Below are the code and all the weights of a small trained network. Each question names an input and a class and asks about switching units off, where a switched-off unit gives its printed mean instead of its output.

import numpy as np


def w(rows, s, z=0):
    codes = np.array(rows[::2]) - 128.0
    scale = np.full(codes.shape[1], s)
    scale[-1] = z or s
    return codes * scale


def norm(h):
    return h / np.sqrt((h * h).mean(-1, keepdims=True) + 1e-5)


def f(y):
    return np.maximum(y, 0)


def log_softmax(a):
    a = a - a.max(-1, keepdims=True)
    return a - np.log(np.exp(a).sum(-1, keepdims=True))


def net(x, mask):
    res = np.array(x, float).reshape(1, 5) / 4 @ E
    u = 0
    for l in range(2):
        y = f(norm(res) @ A[l][:, :-1].T + A[l][:, -1])
        res = res + np.where(mask[u : u + 7], y, B[l][:, -1]) @ B[l][:, :-1]
        u += 7
    return log_softmax(norm(res)[-1] @ U[:, :-1].T + U[:, -1])


A, B = {}, {}
E = w([
[135,155,102,120,69,179,135,235,91,157,219],'x0',
[71,57,143,40,80,36,2,135,158,64,166],'x1',
[107,84,242,241,191,152,59,86,98,123,234],'x2',
[90,165,93,131,175,163,205,150,169,15,146],'x3',
[86,110,182,147,119,71,178,177,69,123,75],'x4',
],0.0063)
A[0] = w([
[7,110,151,130,59,105,169,144,2,96,103,6],'L0N1',
[131,169,97,172,33,124,141,248,135,161,250,3],'L0N2',
[127,111,210,106,130,193,135,116,101,108,166,6],'L0N3',
[105,120,168,58,128,92,37,157,134,137,155,44],'L0N4',
[180,103,141,140,88,139,19,97,31,203,91,87],'L0N5',
[59,102,136,97,97,98,88,150,135,37,144,58],'L0N6',
[112,125,60,105,136,174,86,119,209,152,192,90],'L0N7',
],0.0076,0.0042)
B[0] = w([
[51,70,158,113,168,225,122,150,132,180,176,204],'L0N1',
[132,94,166,124,194,25,153,27,167,96,74,226],'L0N2',
[152,137,101,172,54,157,125,149,148,82,126,155],'L0N3',
[152,159,92,93,98,153,145,52,37,153,91,239],'L0N4',
[196,151,173,100,128,152,161,179,157,50,88,255],'L0N5',
[131,255,97,148,123,125,131,115,110,135,150,234],'L0N6',
[91,108,136,102,182,186,80,180,118,167,123,195],'L0N7',
],0.011,0.0055)
A[1] = w([
[176,86,151,255,92,130,42,137,22,54,202,2],'L1N1',
[132,191,107,178,148,104,170,55,159,96,113,205],'L1N2',
[92,160,153,88,211,251,121,128,84,128,69,153],'L1N3',
[116,79,9,39,80,94,164,193,163,224,96,10],'L1N4',
[113,158,45,212,198,169,122,171,109,27,206,152],'L1N5',
[239,133,105,209,217,163,217,166,92,191,136,150],'L1N6',
[162,144,172,32,206,197,99,156,183,137,49,211],'L1N7',
],0.007,0.0018)
B[1] = w([
[164,148,66,204,83,185,134,169,155,100,11,169],'L1N1',
[173,64,160,111,94,88,200,78,107,125,127,208],'L1N2',
[70,124,100,134,132,130,120,165,148,190,204,244],'L1N3',
[126,83,115,207,103,223,113,106,173,21,86,181],'L1N4',
[121,127,187,97,119,146,219,144,97,77,69,189],'L1N5',
[99,179,57,55,126,107,10,128,95,114,151,212],'L1N6',
[92,105,207,167,127,75,167,176,109,153,126,254],'L1N7',
],0.011,0.009)
U = w([
[157,146,92,188,88,232,159,164,167,49,63,172],'0',
[121,232,46,56,104,135,103,115,10,139,144,191],'1',
[140,161,203,85,142,156,211,210,128,110,122,209],'2',
[7,79,173,130,204,209,97,195,128,190,159,66],'3',
[121,78,170,135,181,46,174,70,132,140,102,91],'4',
[119,84,109,173,84,107,165,154,118,145,209,94],'5',
[207,87,47,153,138,154,56,94,200,122,234,2],'6',
[214,36,38,174,132,156,46,70,231,170,208,2],'7',
],0.011,0.0071)

Each question gives the input, the list of numbers given to net, and the class t.
The units are the neurons (one row each of A and B). Each row of codes is followed by its name. A weight is (code - 128) times the scale printed after its matrix; where a second scale follows, it is the last column's (A, B and U).
mask holds one flag per neuron, layer by layer. A switched-off neuron (its flag False) gives its mean, the last column of its row in B, instead of its output. The means were averaged over made-up inputs and are rounded, as every weight is.
A unit's drop is (log p(t) with every unit on - log p(t) with that unit switched off) / (log p(t) with every unit on - log p(t) with every unit switched off).
The circuit of an input: a set's keep is (log p(t) with only the set's units on - log p(t) with every unit switched off) / (log p(t) with every unit on - log p(t) with every unit switched off). Starting from the 12 units with the biggest drops (on a tie, the unit counted first), units are removed one at a time, each time the one whose removal leaves the highest keep (on an exact tie, the one counted first), for as long as the keep stays at least 0.8.
units of the circuit, in order: the units of the circuit, biggest drop first
most important unit: the unit with the biggest drop
top k neurons: the k neurons with the biggest drops, biggest first
top k neurons in layer l: the k neurons of layer l with the biggest drops, biggest first
input [8,2,-4,-5,-4], class 4: units of the circuit, in order => [L0N2]
input [5,7,5,-8,-8], class 2: top 2 neurons => [L0N5, L1N6]
input [-1,6,0,-7,-2], class 2: top 3 neurons in layer 1 => [L1N6, L1N7, L1N3]
input [6,-3,-8,-6,-7], class 0: top 2 neurons => [L1N4, L0N1]
input [-5,1,-4,4,0], class 4: units of the circuit, in order => [L1N2, L0N5]
input [-5,5,5,-1,-8], class 3: top 3 neurons => [L0N7, L0N2, L1N6]
input [-7,-8,-2,-4,8], class 1: top 2 neurons in layer 0 => [L0N2, L0N7]
input [-3,0,5,-2,-4], class 0: top 2 neurons in layer 0 => [L0N3, L0N1]
input [-7,3,8,-3,-8], class 0: units of the circuit, in order => [L1N1, L0N2]
input [6,-7,5,-7,-4], class 1: top 2 neurons => [L1N6, L1N4]
input [6,6,1,-1,5], class 1: top 2 neurons => [L0N4, L0N6]
input [-5,-3,-2,6,-4], class 2: top 2 neurons in layer 0 => [L0N2, L0N4]
input [0,8,-2,2,7], class 1: top 2 neurons in layer 0 => [L0N6, L0N4]
input [4,-6,7,-4,-4], class 0: units of the circuit, in order => [L1N1]
input [7,8,6,-8,5], class 1: top 3 neurons in layer 0 => [L0N4, L0N6, L0N2]
input [-4,-3,-1,-6,-4], class 2: top 2 neurons => [L0N5, L0N2]
input [-5,-4,4,-7,6], class 2: top 2 neurons => [L0N5, L0N7]
input [8,5,5,0,7], class 4: top 2 neurons in layer 0 => [L0N2, L0N7]
input [5,-8,-2,7,-2], class 1: top 2 neurons => [L1N6, L0N5]
input [-4,-2,8,-3,-4], class 0: most important unit => L1N1
input [-2,-7,0,-7,3], class 1: top 2 neurons => [L1N6, L0N2]
input [4,5,3,-6,2], class 2: top 3 neurons in layer 0 => [L0N5, L0N2, L0N1]
input [-7,-5,7,-8,8], class 2: top 2 neurons in layer 1 => [L1N4, L1N1]
input [8,7,-1,4,-4], class 4: top 2 neurons in layer 1 => [L1N6, L1N2]
